Below is a small trained network, with its code and all its weights. Each question gives an input and a class and asks what happens when units are switched off, that is, made to give their printed mean instead of their output.

import numpy as np


def w(rows, s, z=0):
    codes = np.array(rows[::2]) - 128.0
    scale = np.full(codes.shape[1], s)
    scale[-1] = z or s
    return codes * scale


def f(y):
    return np.maximum(y, 0)


def log_softmax(a):
    a = a - a.max(-1, keepdims=True)
    return a - np.log(np.exp(a).sum(-1, keepdims=True))


def net(x, mask):
    res = np.array(x, float).reshape(1, 3) / 4 @ E
    y = f(res @ A[0][:, :-1].T + A[0][:, -1])
    res = res + np.where(mask, y, B[0][:, -1]) @ B[0][:, :-1]
    return log_softmax(res[-1] @ U[:, :-1].T + U[:, -1])


A, B = {}, {}
E = w([
[140,20,138,195],'x0',
[133,68,72,29],'x1',
[8,122,77,145],'x2',
],0.011)
A[0] = w([
[125,185,98,61,44],'N0',
[62,220,113,92,103],'N1',
[90,153,241,184,129],'N2',
[205,87,138,125,76],'N3',
[185,108,172,113,77],'N4',
[119,68,120,57,159],'N5',
[130,41,155,166,58],'N6',
[250,126,189,92,88],'N7',
[25,129,73,165,18],'N8',
[108,151,111,188,142],'N9',
[172,16,46,98,109],'N10',
[153,128,154,116,73],'N11',
[226,132,186,129,90],'N12',
[113,182,118,99,93],'N13',
[198,248,171,54,94],'N14',
[198,136,169,103,70],'N15',
[135,127,138,181,117],'N16',
[134,99,103,84,29],'N17',
[101,179,188,158,51],'N18',
[8,101,69,158,101],'N19',
[128,87,117,70,254],'N20',
[134,101,69,66,79],'N21',
[146,58,101,204,77],'N22',
[129,198,66,102,71],'N23',
[131,128,151,196,94],'N24',
[121,32,122,185,91],'N25',
[97,162,145,210,142],'N26',
[149,173,194,193,129],'N27',
],0.013,0.0081)
B[0] = w([
[79,104,188,111,181],'N0',
[91,122,176,170,218],'N1',
[146,173,118,35,213],'N2',
[23,119,108,183,184],'N3',
[46,107,95,174,175],'N4',
[162,185,129,73,227],'N5',
[70,113,200,176,185],'N6',
[59,112,68,131,239],'N7',
[32,64,59,117,205],'N8',
[147,186,103,94,181],'N9',
[139,175,175,68,246],'N10',
[97,106,99,124,142],'N11',
[82,119,65,116,214],'N12',
[99,126,195,187,171],'N13',
[83,112,171,179,247],'N14',
[39,117,80,157,183],'N15',
[123,178,144,101,165],'N16',
[136,136,144,1,152],'N17',
[117,166,113,69,167],'N18',
[52,119,55,191,253],'N19',
[171,234,124,117,255],'N20',
[159,183,128,56,196],'N21',
[102,102,233,117,192],'N22',
[67,112,205,158,178],'N23',
[133,149,150,103,172],'N24',
[111,118,181,176,210],'N25',
[143,209,134,52,207],'N26',
[129,188,137,72,213],'N27',
],0.0098,0.011)
U = w([
[125,161,141,59,86],'0',
[65,84,48,163,118],'1',
[99,96,250,177,103],'2',
[146,148,124,138,254],'3',
[127,69,100,147,107],'4',
[183,87,131,160,115],'5',
],0.017,0.021)

Each question gives the input, the list of numbers given to net, and the class t.
The units are the neurons (one row each of A and B). Each row of codes is followed by its name. A weight is (code - 128) times the scale printed after its matrix; where a second scale follows, it is the last column's (A, B and U).
mask holds one flag per neuron, in row order. A switched-off neuron (its flag False) gives its mean, the last column of its row in B, instead of its output. The means were averaged over made-up inputs and are rounded, as every weight is.
A unit's drop is (log p(t) with every unit on - log p(t) with that unit switched off) / (log p(t) with every unit on - log p(t) with every unit switched off).
The circuit of an input: a set's keep is (log p(t) with only the set's units on - log p(t) with every unit switched off) / (log p(t) with every unit on - log p(t) with every unit switched off). Starting from the 12 units with the biggest drops (on a tie, the unit counted first), units are removed one at a time, each time the one whose removal leaves the highest keep (on an exact tie, the one counted first), for as long as the keep stays at least 0.8.
units of the circuit, in order: the units of the circuit, biggest drop first
top k neurons: the k neurons with the biggest drops, biggest first
drop when u is switched off: that unit's drop, to one decimal
input [4,-5,5], class 0: units of the circuit, in order	N26
input [4,-4,-1], class 0: top 2 neurons	N2, N14
input [7,-7,-8], class 1: top 3 neurons	N12, N7, N3
input [5,-3,-6], class 1: top 2 neurons	N12, N7
input [2,8,8], class 0: top 4 neurons	N10, N5, N21, N20
input [-3,-8,-7], class 0: top 2 neurons	N27, N2
input [1,8,8], class 0: top 4 neurons	N10, N21, N5, N20
input [0,0,2], class 3: top 2 neurons	N7, N8
input [0,-2,1], class 3: top 3 neurons	N10, N5, N21
input [-2,1,-3], class 3: top 2 neurons	N19, N8
input [-8,-7,4], class 2: top 2 neurons	N1, N13
input [4,3,-4], class 1: top 2 neurons	N3, N7
input [3,6,5], class 0: drop when N10 is switched off	0.3
input [-7,-4,-3], class 2: drop when N14 is switched off	0.2
input [-7,2,-8], class 1: drop when N7 is switched off	0.2
input [1,3,-4], class 1: drop when N4 is switched off	0.1
input [-8,1,-6], class 2: top neuron	N14
